W =
[[107 120 137 136 135 139 125 122 112 130]
 [122 130 134 128 122 125 127 123 130 117]
 [124 111 116 157 141 113 121 128 124 140]
 [122 129 136 114 124 128 141 124 131 108]
 [113 128 127 118 125 139 130 117 118 129]
 [132 120 128 134 141 115 123 121 132 141]]
The last entry, reading row by row: 141
The first entry on the main diagonal is 107
The 3rd smallest entry: 111
The second entry, reading row by row is 120
What is the bottom entry of the column that holds the largest entry? 134
What is the 5th entry, reading row by row? 135
The bottom-left entry -> 132
What is the third entry from the end, reading row by row? 121
What is the fourth entry, reading row by row? 136
What is the entry directly below the largest entry? 114
The top-right entry: 130
The 3rd entry on the main diagonal is 116
The last entry of the largest entry's row is 140
What is the 2nd smallest entry? 108
The second-last entry, reading row by row: 132
What is the fourth entry from the end, reading row by row? 123
What is the entry directly below the smallest entry? 122
What is the first entry of the largest entry's row? 124

A = [125 139 105 112 156 134 141 128 126 122]
The first entry from the right: 122
The entry just right of 141 is 128
The second entry from the right: 126
